Below are the code and all the weights of a small trained network. Each question names an input and a class and asks about switching units off, where a switched-off unit gives its printed mean instead of its output.

import numpy as np


def w(rows, s, z=0):
    codes = np.array(rows[::2]) - 128.0
    scale = np.full(codes.shape[1], s)
    scale[-1] = z or s
    return codes * scale


def norm(h):
    return h / np.sqrt((h * h).mean(-1, keepdims=True) + 1e-5)


def f(y):
    return y / 2 * (1 + np.tanh(0.7978845608 * (y + 0.044715 * y**3)))


def log_softmax(a):
    a = a - a.max(-1, keepdims=True)
    return a - np.log(np.exp(a).sum(-1, keepdims=True))


def net(x, mask):
    res = np.array(x, float).reshape(1, 6) / 4 @ E
    u = 0
    for l in range(3):
        y = f(norm(res) @ A[l][:, :-1].T + A[l][:, -1])
        res = res + np.where(mask[u : u + 4], y, B[l][:, -1]) @ B[l][:, :-1]
        u += 4
    return log_softmax(norm(res)[-1] @ U[:, :-1].T + U[:, -1])


A, B = {}, {}
E = w([
[222,52,44,184,135,162,45,144,116,51],'x0',
[148,117,156,48,162,123,184,170,120,173],'x1',
[172,118,214,70,125,103,128,219,63,76],'x2',
[108,191,140,114,252,153,152,138,147,139],'x3',
[98,108,78,142,69,221,159,80,84,75],'x4',
[128,40,57,129,80,140,116,126,40,90],'x5',
],0.0028)
A[0] = w([
[167,90,65,152,195,171,56,117,173,117,141],'0.n1',
[157,170,109,254,136,131,100,14,165,57,36],'0.n2',
[153,195,116,60,132,145,135,72,92,83,34],'0.n3',
[45,165,103,34,138,231,195,111,90,106,5],'0.n4',
],0.0036,0.0014)
B[0] = w([
[76,172,78,59,109,173,119,216,130,78,251],'0.n1',
[60,114,160,190,139,158,40,157,96,173,245],'0.n2',
[126,139,197,125,168,155,130,165,113,80,108],'0.n3',
[134,173,108,147,171,101,157,45,80,2,192],'0.n4',
],0.0068,0.0017)
A[1] = w([
[89,104,66,212,86,155,87,101,168,84,25],'1.n1',
[107,144,105,162,177,194,187,75,89,107,4],'1.n2',
[146,213,135,123,196,167,116,69,40,122,83],'1.n3',
[186,248,253,114,174,90,130,178,119,171,60],'1.n4',
],0.0041,0.0014)
B[1] = w([
[129,125,167,107,165,173,100,187,114,122,210],'1.n1',
[151,187,172,141,96,97,177,158,83,36,156],'1.n2',
[126,178,221,159,49,253,186,71,85,109,171],'1.n3',
[141,51,137,241,79,56,167,194,193,41,251],'1.n4',
],0.0059,0.0026)
A[2] = w([
[118,87,179,126,125,103,151,154,187,72,1],'2.n1',
[169,161,78,3,169,160,150,189,162,116,52],'2.n2',
[183,22,95,48,77,149,91,85,72,95,84],'2.n3',
[183,36,87,88,65,132,92,139,56,69,21],'2.n4',
],0.0054,0.0011)
B[2] = w([
[183,10,109,203,204,58,41,143,102,110,183],'2.n1',
[184,254,61,74,208,44,176,169,188,94,153],'2.n2',
[213,127,224,44,158,95,41,58,70,218,229],'2.n3',
[166,134,160,103,156,122,179,50,104,237,254],'2.n4',
],0.0049,0.0036)
U = w([
[230,88,185,41,139,121,89,31,50,243,134],'0',
[38,123,80,177,116,247,12,179,128,155,165],'1',
[172,11,167,220,143,39,162,204,202,72,214],'2',
[40,123,71,159,60,69,190,31,233,224,4],'3',
[189,206,1,41,220,112,136,201,180,96,34],'4',
[98,195,188,137,89,201,235,45,84,8,167],'5',
],0.0072,0.0023)

Each question gives the input, the list of numbers given to net, and the class t.
The units are the neurons (one row each of A and B). Each row of codes is followed by its name. A weight is (code - 128) times the scale printed after its matrix; where a second scale follows, it is the last column's (A, B and U).
mask holds one flag per neuron, layer by layer. A switched-off neuron (its flag False) gives its mean, the last column of its row in B, instead of its output. The means were averaged over made-up inputs and are rounded, as every weight is.
A unit's drop is (log p(t) with every unit on - log p(t) with that unit switched off) / (log p(t) with every unit on - log p(t) with every unit switched off).
The circuit of an input: a set's keep is (log p(t) with only the set's units on - log p(t) with every unit switched off) / (log p(t) with every unit on - log p(t) with every unit switched off). Starting from all 12 units, units are removed one at a time, each time the one whose removal leaves the highest keep (on an exact tie, the one counted first), for as long as the keep stays at least 0.8.
units of the circuit, in order: the units of the circuit, biggest drop first
most important unit: the unit with the biggest drop
top k neurons: the k neurons with the biggest drops, biggest first
top k neurons in layer l: the k neurons of layer l with the biggest drops, biggest first
drop when u is switched off: that unit's drop, to one decimal
input [4,-6,5,7,-3,5], class 4: units of the circuit, in order -> [0.n1; 2.n2; 1.n4]
input [-7,5,-1,-1,0,2], class 5: most important unit -> 0.n4
input [-2,-1,-7,3,-8,-6], class 2: top 3 neurons -> [1.n4; 2.n4; 2.n1]
input [5,-1,-1,2,-2,4], class 4: units of the circuit, in order -> [0.n1; 2.n2]
input [5,2,4,2,3,-5], class 4: top 3 neurons -> [0.n1; 2.n2; 0.n2]
input [8,-1,5,0,3,-4], class 4: units of the circuit, in order -> [0.n1; 2.n2]
input [-7,-6,-7,6,1,8], class 5: top 2 neurons -> [0.n4; 1.n2]
input [7,-5,-2,-5,6,4], class 0: top 3 neurons -> [2.n3; 2.n4; 1.n4]
input [1,-4,-4,-8,-5,1], class 1: top 2 neurons -> [0.n2; 1.n1]
input [-3,-2,6,-2,5,-5], class 2: top 3 neurons -> [1.n4; 2.n1; 0.n1]
input [-7,-3,-1,4,-1,2], class 5: units of the circuit, in order -> [0.n4; 1.n3]
input [-7,7,5,2,4,3], class 5: top 2 neurons -> [0.n4; 1.n3]
input [4,-1,-6,-4,0,7], class 0: top 2 neurons -> [2.n3; 2.n4]
input [-3,3,7,3,-5,-4], class 2: units of the circuit, in order -> [1.n4]
input [7,0,-2,-1,-8,-4], class 4: top 3 neurons -> [0.n1; 2.n2; 1.n4]
input [-7,8,8,-8,6,-2], class 2: units of the circuit, in order -> [1.n4; 2.n1; 0.n1]
input [0,1,-7,-2,2,7], class 0: top 2 neurons in layer 2 -> [2.n3; 2.n4]
input [-3,-6,-1,1,-3,7], class 1: top 3 neurons -> [0.n2; 2.n3; 2.n4]
input [8,6,8,4,5,1], class 0: top 2 neurons -> [2.n3; 2.n4]
input [-7,7,-6,-4,-6,5], class 3: top neuron -> [2.n3]
input [8,1,-2,0,-5,-4], class 4: top 3 neurons -> [0.n1; 2.n2; 1.n4]
input [-3,4,6,6,-1,4], class 2: drop when 1.n4 is switched off -> 1.1
input [-4,-2,1,-2,-4,-5], class 2: drop when 1.n4 is switched off -> 0.2
input [2,4,4,7,-2,-8], class 2: drop when 1.n4 is switched off -> 1.1
input [-4,7,-7,1,3,-5], class 5: drop when 0.n4 is switched off -> 0.5
